Below are the code and all the weights of a small trained network. Each question names an input and a class and asks about switching units off, where a switched-off unit gives its printed mean instead of its output.

import numpy as np


def w(rows, s, z=0):
    codes = np.array(rows[::2]) - 128.0
    scale = np.full(codes.shape[1], s)
    scale[-1] = z or s
    return codes * scale


def norm(h):
    return h / np.sqrt((h * h).mean(-1, keepdims=True) + 1e-5)


def f(y):
    return y / 2 * (1 + np.tanh(0.7978845608 * (y + 0.044715 * y**3)))


def log_softmax(a):
    a = a - a.max(-1, keepdims=True)
    return a - np.log(np.exp(a).sum(-1, keepdims=True))


def net(x, mask):
    res = np.array(x, float).reshape(1, 4) / 4 @ E
    u = 0
    for l in range(3):
        y = f(norm(res) @ A[l][:, :-1].T + A[l][:, -1])
        res = res + np.where(mask[u : u + 3], y, B[l][:, -1]) @ B[l][:, :-1]
        u += 3
    return log_softmax(norm(res)[-1] @ U[:, :-1].T + U[:, -1])


A, B = {}, {}
E = w([
[121,121,124,129,110],'x0',
[145,210,80,116,98],'x1',
[114,49,140,6,111],'x2',
[227,87,169,130,94],'x3',
],0.011)
A[0] = w([
[255,147,169,225,89,55],'L0N0',
[237,129,136,79,73,2],'L0N1',
[172,157,113,93,214,199],'L0N2',
],0.0087,0.0059)
B[0] = w([
[2,102,210,155,253,254],'L0N0',
[160,153,6,174,126,162],'L0N1',
[80,101,91,151,27,200],'L0N2',
],0.0093,0.0043)
A[1] = w([
[118,149,214,169,117,134],'L1N0',
[53,177,167,232,142,237],'L1N1',
[104,224,75,244,189,5],'L1N2',
],0.011,0.0031)
B[1] = w([
[25,244,196,18,75,160],'L1N0',
[212,119,214,128,98,253],'L1N1',
[146,1,45,75,73,229],'L1N2',
],0.0097,0.011)
A[2] = w([
[43,218,102,75,100,52],'L2N0',
[9,45,79,171,249,83],'L2N1',
[25,125,127,21,137,2],'L2N2',
],0.012,0.0051)
B[2] = w([
[68,141,219,118,194,201],'L2N0',
[211,129,46,84,7,207],'L2N1',
[134,212,122,203,173,254],'L2N2',
],0.014,0.0042)
U = w([
[162,7,181,124,73,52],'0',
[172,122,7,97,44,96],'1',
[52,189,207,217,230,254],'2',
],0.014,0.0061)

Each question gives the input, the list of numbers given to net, and the class t.
The units are the neurons (one row each of A and B). Each row of codes is followed by its name. A weight is (code - 128) times the scale printed after its matrix; where a second scale follows, it is the last column's (A, B and U).
mask holds one flag per neuron, layer by layer. A switched-off neuron (its flag False) gives its mean, the last column of its row in B, instead of its output. The means were averaged over made-up inputs and are rounded, as every weight is.
A unit's drop is (log p(t) with every unit on - log p(t) with that unit switched off) / (log p(t) with every unit on - log p(t) with every unit switched off).
The circuit of an input: a set's keep is (log p(t) with only the set's units on - log p(t) with every unit switched off) / (log p(t) with every unit on - log p(t) with every unit switched off). Starting from all 9 units, units are removed one at a time, each time the one whose removal leaves the highest keep (on an exact tie, the one counted first), for as long as the keep stays at least 0.8.
units of the circuit, in order: the units of the circuit, biggest drop first
most important unit: the unit with the biggest drop
k most important neurons of layer l: the k neurons of layer l with the biggest drops, biggest first
drop of u: that unit's drop, to one decimal
input [8,0,-8,-5], class 0: units of the circuit, in order : (L1N1 L1N2)
input [8,2,6,0], class 2: 2 most important neurons of layer 2 : (L2N1 L2N2)
input [-3,-1,4,-6], class 1: units of the circuit, in order : (L2N1)
input [-5,-2,7,-3], class 1: units of the circuit, in order : (L2N1 L1N1)
input [3,1,4,0], class 2: units of the circuit, in order : (L1N2 L2N2)
input [8,1,5,1], class 1: 2 most important neurons of layer 1 : (L1N0 L1N1)
input [-7,-4,-3,1], class 2: 2 most important neurons of layer 1 : (L1N2 L1N0)
input [3,1,8,3], class 1: units of the circuit, in order : (L1N1 L2N0)
input [5,3,-7,4], class 0: units of the circuit, in order : (L1N2 L0N0)
input [4,7,-6,8], class 0: units of the circuit, in order : (L0N0 L1N2)
input [8,-8,4,0], class 1: units of the circuit, in order : (L1N1 L2N1)
input [1,5,-8,4], class 0: units of the circuit, in order : (L1N2 L0N0)
input [4,-4,-7,0], class 0: 2 most important neurons of layer 2 : (L2N2 L2N0)
input [5,-7,-7,7], class 2: most important unit : L0N0
input [6,-8,-8,-7], class 0: 2 most important neurons of layer 1 : (L1N1 L1N2)
input [-7,1,6,-7], class 2: 2 most important neurons of layer 2 : (L2N2 L2N0)
input [8,-3,8,-8], class 1: 2 most important neurons of layer 1 : (L1N0 L1N1)
input [-3,7,-7,1], class 0: 2 most important neurons of layer 0 : (L0N0 L0N1)
input [-4,0,1,-8], class 1: drop of L0N1 : 0.0
input [-2,8,-6,-6], class 1: drop of L1N2 : 0.3
input [-8,-4,-8,-4], class 0: units of the circuit, in order : (L1N2)
input [-3,-3,-6,7], class 2: drop of L2N1 : 0.1
input [-3,3,-2,-8], class 1: drop of L1N2 : 0.5
input [7,-7,4,0], class 1: 2 most important neurons of layer 1 : (L1N1 L1N2)
